Below are the code and all the weights of a small trained network. Each question names an input and a target symbol and asks about switching units off, where a switched-off unit gives its printed mean instead of its output.

import numpy as np


def w(rows, s, z=0):
    codes = np.array(rows[::2]) - 128.0
    scale = np.full(codes.shape[1], s)
    scale[-1] = z or s
    return codes * scale


def norm(h):
    return h / np.sqrt((h * h).mean(-1, keepdims=True) + 1e-5)


def f(y):
    return np.maximum(y, 0)


def softmax(a):
    e = np.exp(a - a.max(-1, keepdims=True))
    return e / e.sum(-1, keepdims=True)


def log_softmax(a):
    a = a - a.max(-1, keepdims=True)
    return a - np.log(np.exp(a).sum(-1, keepdims=True))


def net(x, mask):
    ids = ['αβγδεζλμστφψω'.index(c) for c in x.split()]
    T = len(ids)
    res = E[ids] + P[:T]
    r = norm(res)
    for j in range(3):
        rows = slice(3 * j, 3 * j + 3)
        q, k, v = (r @ M[0][rows].T for M in (Q, K, V))
        z = softmax(np.where(np.tri(T) > 0, q @ k.T / 3**0.5, -1e9)) @ v
        o = O[0][rows]
        res = res + np.where(mask[j], z, o[:, -1]) @ o[:, :-1]
    y = f(norm(res) @ A[0][:, :-1].T + A[0][:, -1])
    res = res + np.where(mask[3:11], y, B[0][:, -1]) @ B[0][:, :-1]
    return log_softmax(norm(res)[-1] @ U[:, :-1].T + U[:, -1])


Q, K, V, O, A, B = {}, {}, {}, {}, {}, {}
E = w([
[123,127,138,149,109],'α',
[121,130,139,153,108],'β',
[122,127,137,149,106],'γ',
[106,132,169,145,139],'δ',
[123,112,135,151,136],'ε',
[148,108,141,118,116],'ζ',
[3,121,97,72,88],'λ',
[125,125,143,151,126],'μ',
[122,127,137,149,111],'σ',
[104,171,110,137,160],'τ',
[153,159,136,172,124],'φ',
[153,180,141,79,143],'ψ',
[121,123,137,155,107],'ω',
],0.0058)
P = w([
[80,35,135,252,71],'0',
[96,78,154,230,66],'1',
[117,99,157,205,65],'2',
[128,101,160,199,88],'3',
[134,109,161,190,108],'4',
[140,116,158,181,123],'5',
[140,115,159,173,139],'6',
[142,130,158,165,152],'7',
[147,134,157,155,171],'8',
[145,140,154,148,191],'9',
[139,140,157,146,197],'10',
[139,129,152,150,210],'11',
[138,119,155,156,226],'12',
],0.0019)
Q[0] = w([
[144,140,77,109,108],'H1',
[85,110,192,205,152],'H1',
[158,51,66,63,60],'H1',
[47,170,92,128,159],'H2',
[162,78,115,158,64],'H2',
[84,196,107,98,168],'H2',
[75,102,3,68,179],'H3',
[51,114,2,17,97],'H3',
[190,193,233,158,169],'H3',
],0.0055)
K[0] = w([
[94,103,145,206,77],'H1',
[141,172,78,16,185],'H1',
[179,25,82,209,43],'H1',
[14,245,70,59,173],'H2',
[100,71,104,222,102],'H2',
[113,200,104,28,137],'H2',
[1,54,39,200,45],'H3',
[10,118,39,202,12],'H3',
[212,195,207,110,252],'H3',
],0.005)
V[0] = w([
[219,162,69,132,197],'H1',
[206,130,175,86,215],'H1',
[47,118,90,145,172],'H1',
[191,176,203,118,210],'H2',
[85,53,136,188,115],'H2',
[144,111,127,233,147],'H2',
[199,125,84,191,104],'H3',
[177,128,78,168,140],'H3',
[57,255,130,151,138],'H3',
],0.0038)
O[0] = w([
[205,221,113,99,180,91],'H1',
[158,151,217,122,206,161],'H1',
[70,179,52,95,158,53],'H1',
[106,84,144,209,116,182],'H2',
[131,208,171,70,107,186],'H2',
[141,254,134,173,152,226],'H2',
[151,163,57,149,43,100],'H3',
[218,166,73,165,67,83],'H3',
[84,107,67,228,247,252],'H3',
],0.0036,0.0022)
A[0] = w([
[65,216,54,140,33,115],'N1',
[163,208,89,76,145,7],'N2',
[84,179,214,186,196,131],'N3',
[225,26,225,57,50,85],'N4',
[232,3,167,145,203,180],'N5',
[125,189,118,25,198,23],'N6',
[14,169,200,90,95,223],'N7',
[181,174,79,21,85,41],'N8',
],0.0032,0.0022)
B[0] = w([
[183,116,98,71,209,159],'N1',
[57,4,62,165,143,128],'N2',
[115,77,152,171,78,254],'N3',
[153,220,121,110,229,140],'N4',
[149,191,75,46,102,211],'N5',
[85,74,122,154,48,131],'N6',
[112,58,181,143,197,192],'N7',
[63,54,189,151,36,130],'N8',
],0.0042,0.0049)
U = w([
[112,133,82,121,45,67],'α',
[94,136,92,131,58,27],'β',
[99,131,97,122,48,10],'γ',
[42,6,220,229,160,238],'δ',
[187,137,103,27,244,159],'ε',
[234,167,255,26,27,207],'ζ',
[14,74,72,63,149,179],'λ',
[62,194,189,178,134,95],'μ',
[84,147,95,111,42,55],'σ',
[60,225,7,184,233,163],'τ',
[241,238,49,246,58,64],'φ',
[202,29,72,147,106,3],'ψ',
[104,129,89,131,34,45],'ω',
],0.0054,0.0032)

Each question gives the input, a string of symbols that net reads in full, and the target symbol t.
The units are the heads (3 rows each of Q, K, V and O) and the neurons (one row each of A and B). Each row of codes is followed by its name. A weight is (code - 128) times the scale printed after its matrix; where a second scale follows, it is the last column's (O, A, B and U).
mask holds one flag per unit, heads first, then neurons. A switched-off unit (its flag False) gives its mean, the last column of its rows in O or B, instead of its output. The means were averaged over made-up inputs and are rounded, as every weight is.
A unit's drop is (log p(t) with every unit on - log p(t) with that unit switched off) / (log p(t) with every unit on - log p(t) with every unit switched off).
The circuit of an input: a set's keep is (log p(t) with only the set's units on - log p(t) with every unit switched off) / (log p(t) with every unit on - log p(t) with every unit switched off). Starting from all 11 units, units are removed one at a time, each time the one whose removal leaves the highest keep (on an exact tie, the one counted first), for as long as the keep stays at least 0.8.
units of the circuit, in order: the units of the circuit, biggest drop first
unit that matters most: the unit with the biggest drop
top k neurons: the k neurons with the biggest drops, biggest first
heads that matter: for each layer, one digit per head in row order, 1 if its drop is at least 0.15 and else 0, layers parted by /
drop when u is switched off: that unit's drop, to one decimal
input τ ω ε σ, target τ: units of the circuit, in order : H1, H2, N1
input μ σ ζ τ φ λ ζ γ, target ζ: heads that matter : 001
input ψ σ λ ψ, target λ: heads that matter : 111
input ω λ ζ α, target ζ: units of the circuit, in order : H3
input ζ μ μ α, target ζ: heads that matter : 011
input τ γ ε φ δ ω σ, target τ: units of the circuit, in order : H1, N1, H2
input μ ζ ω, target ζ: top 3 neurons : N1, N3, N7
input β τ γ, target τ: units of the circuit, in order : H1, H2, N1
input β δ σ ε τ μ, target τ: units of the circuit, in order : H1, H2
input ω ω β μ ζ ε ζ ε γ ω, target ζ: heads that matter : 001
input γ σ ζ γ, target ζ: top 2 neurons : N1, N3
input ω ψ τ τ ψ, target τ: top 3 neurons : N7, N5, N1
input δ ζ γ β, target ζ: heads that matter : 011
input τ τ τ μ μ ω, target τ: units of the circuit, in order : H1, N1, H2
input ζ τ ω ζ ζ μ ψ δ ζ ψ, target ζ: unit that matters most : H2
input τ γ ω, target τ: top 3 neurons : N1, N3, N5
input ζ ω ζ, target ζ: heads that matter : 001
input δ β ζ ζ σ, target ζ: heads that matter : 011
input γ ω β ε, target ε: top 3 neurons : N1, N3, N7
input γ ζ σ δ α ω σ ω τ ζ λ ψ, target δ: unit that matters most : H1
input σ ε ζ ω ζ μ τ ω ψ σ ζ ψ, target ζ: top 4 neurons : N5, N7, N6, N1
input λ ζ τ μ, target τ: top 3 neurons : N3, N1, N5
input α ω ζ σ, target ζ: drop when H3 is switched off : 1.2
input ζ ζ ζ ω δ ζ β, target ζ: drop when H3 is switched off : 1.0
input ζ ψ ε φ σ ψ, target φ: drop when N5 is switched off : 0.9
input γ α γ τ τ ζ μ, target ζ: drop when N4 is switched off : 0.1
input τ ψ τ τ σ ψ, target τ: unit that matters most : H2
